Below is a small trained network, with its code and all its weights. Each question gives an input and a class and asks what happens when units are switched off, that is, made to give their printed mean instead of their output.

import numpy as np


def w(rows, s, z=0):
    codes = np.array(rows[::2]) - 128.0
    scale = np.full(codes.shape[1], s)
    scale[-1] = z or s
    return codes * scale


def norm(h):
    return h / np.sqrt((h * h).mean(-1, keepdims=True) + 1e-5)


def f(y):
    return y / 2 * (1 + np.tanh(0.7978845608 * (y + 0.044715 * y**3)))


def log_softmax(a):
    a = a - a.max(-1, keepdims=True)
    return a - np.log(np.exp(a).sum(-1, keepdims=True))


def net(x, mask):
    res = np.array(x, float).reshape(1, 3) / 4 @ E
    u = 0
    for l in range(4):
        y = f(norm(res) @ A[l][:, :-1].T + A[l][:, -1])
        res = res + np.where(mask[u : u + 4], y, B[l][:, -1]) @ B[l][:, :-1]
        u += 4
    return log_softmax(norm(res)[-1] @ U[:, :-1].T + U[:, -1])


A, B = {}, {}
E = w([
[17,182,126,67,213,105],'x0',
[76,254,156,117,46,126],'x1',
[133,131,18,34,127,82],'x2',
],0.0072)
A[0] = w([
[224,209,61,66,114,122,7],'L0N0',
[182,173,141,233,150,185,89],'L0N1',
[101,112,2,116,98,131,145],'L0N2',
[50,149,35,38,178,120,95],'L0N3',
],0.008,0.0018)
B[0] = w([
[143,254,104,147,81,91,179],'L0N0',
[124,113,183,32,131,80,182],'L0N1',
[179,195,104,138,195,30,190],'L0N2',
[172,183,101,116,131,173,254],'L0N3',
],0.009,0.0061)
A[1] = w([
[46,163,216,163,174,178,71],'L1N0',
[161,185,152,182,118,86,143],'L1N1',
[11,111,162,209,221,183,4],'L1N2',
[2,196,118,142,68,88,103],'L1N3',
],0.0085,0.0011)
B[1] = w([
[104,226,83,73,61,103,253],'L1N0',
[149,110,118,41,170,98,202],'L1N1',
[255,171,118,220,78,76,218],'L1N2',
[185,177,80,199,133,107,253],'L1N3',
],0.011,0.0041)
A[2] = w([
[117,67,207,193,145,131,2],'L2N0',
[166,225,129,230,93,61,86],'L2N1',
[68,185,254,168,96,154,126],'L2N2',
[149,217,100,171,49,64,102],'L2N3',
],0.009,0.0031)
B[2] = w([
[154,131,106,160,42,186,141],'L2N0',
[181,62,137,78,137,105,241],'L2N1',
[67,85,145,9,152,77,153],'L2N2',
[230,107,100,19,141,70,249],'L2N3',
],0.011)
A[3] = w([
[150,75,91,132,204,120,209],'L3N0',
[155,8,140,128,135,176,213],'L3N1',
[148,72,219,107,102,217,94],'L3N2',
[78,105,84,181,85,162,1],'L3N3',
],0.011,0.0036)
B[3] = w([
[106,157,86,183,180,179,254],'L3N0',
[89,131,125,202,138,88,227],'L3N1',
[134,138,179,223,55,113,197],'L3N2',
[144,105,128,11,114,23,122],'L3N3',
],0.012,0.0053)
U = w([
[65,111,121,117,87,251,1],'0',
[111,92,171,233,68,123,111],'1',
[64,203,90,165,169,183,185],'2',
[68,95,76,186,189,173,38],'3',
[70,106,209,91,101,116,53],'4',
[195,181,66,91,138,96,221],'5',
],0.014,0.0056)

Each question gives the input, the list of numbers given to net, and the class t.
The units are the neurons (one row each of A and B). Each row of codes is followed by its name. A weight is (code - 128) times the scale printed after its matrix; where a second scale follows, it is the last column's (A, B and U).
mask holds one flag per neuron, layer by layer. A switched-off neuron (its flag False) gives its mean, the last column of its row in B, instead of its output. The means were averaged over made-up inputs and are rounded, as every weight is.
A unit's drop is (log p(t) with every unit on - log p(t) with that unit switched off) / (log p(t) with every unit on - log p(t) with every unit switched off).
The circuit of an input: a set's keep is (log p(t) with only the set's units on - log p(t) with every unit switched off) / (log p(t) with every unit on - log p(t) with every unit switched off). Starting from the 12 units with the biggest drops (on a tie, the unit counted first), units are removed one at a time, each time the one whose removal leaves the highest keep (on an exact tie, the one counted first), for as long as the keep stays at least 0.8.
circuit, biggest first: the units of the circuit, biggest drop first
top k neurons: the k neurons with the biggest drops, biggest first
top k neurons in layer l: the k neurons of layer l with the biggest drops, biggest first
drop of u: that unit's drop, to one decimal
input [3,-6,-1], class 3: circuit, biggest first	(L1N0, L2N3)
input [-2,-6,1], class 2: top 3 neurons	(L3N0, L2N1, L2N3)
input [-3,2,-5], class 4: top 2 neurons	(L0N1, L2N2)
input [-5,-7,3], class 2: top 3 neurons	(L2N3, L3N0, L2N1)
input [1,-5,-3], class 1: top neuron	(L0N0)
input [5,-2,0], class 2: top 2 neurons	(L0N3, L2N3)
input [6,-2,3], class 2: top 3 neurons	(L2N3, L1N2, L1N0)
input [-4,4,-5], class 4: top 2 neurons in layer 1	(L1N2, L1N3)
input [5,-7,-1], class 3: top 2 neurons	(L1N0, L2N3)
input [-1,3,-8], class 4: top 3 neurons in layer 0	(L0N1, L0N0, L0N2)
input [-2,-2,-6], class 4: top 2 neurons	(L2N2, L0N1)
input [7,-1,3], class 2: top 2 neurons	(L2N3, L1N2)
input [-1,-2,-7], class 4: top 2 neurons	(L0N1, L1N3)
input [-2,1,-4], class 4: top 2 neurons	(L0N1, L2N2)
input [-4,-6,2], class 2: drop of L1N0	-0.1
input [-2,4,-5], class 4: drop of L0N1	0.5
input [-4,2,-8], class 4: drop of L0N1	0.2
input [-4,-6,6], class 3: top neuron in layer 0	(L0N3)
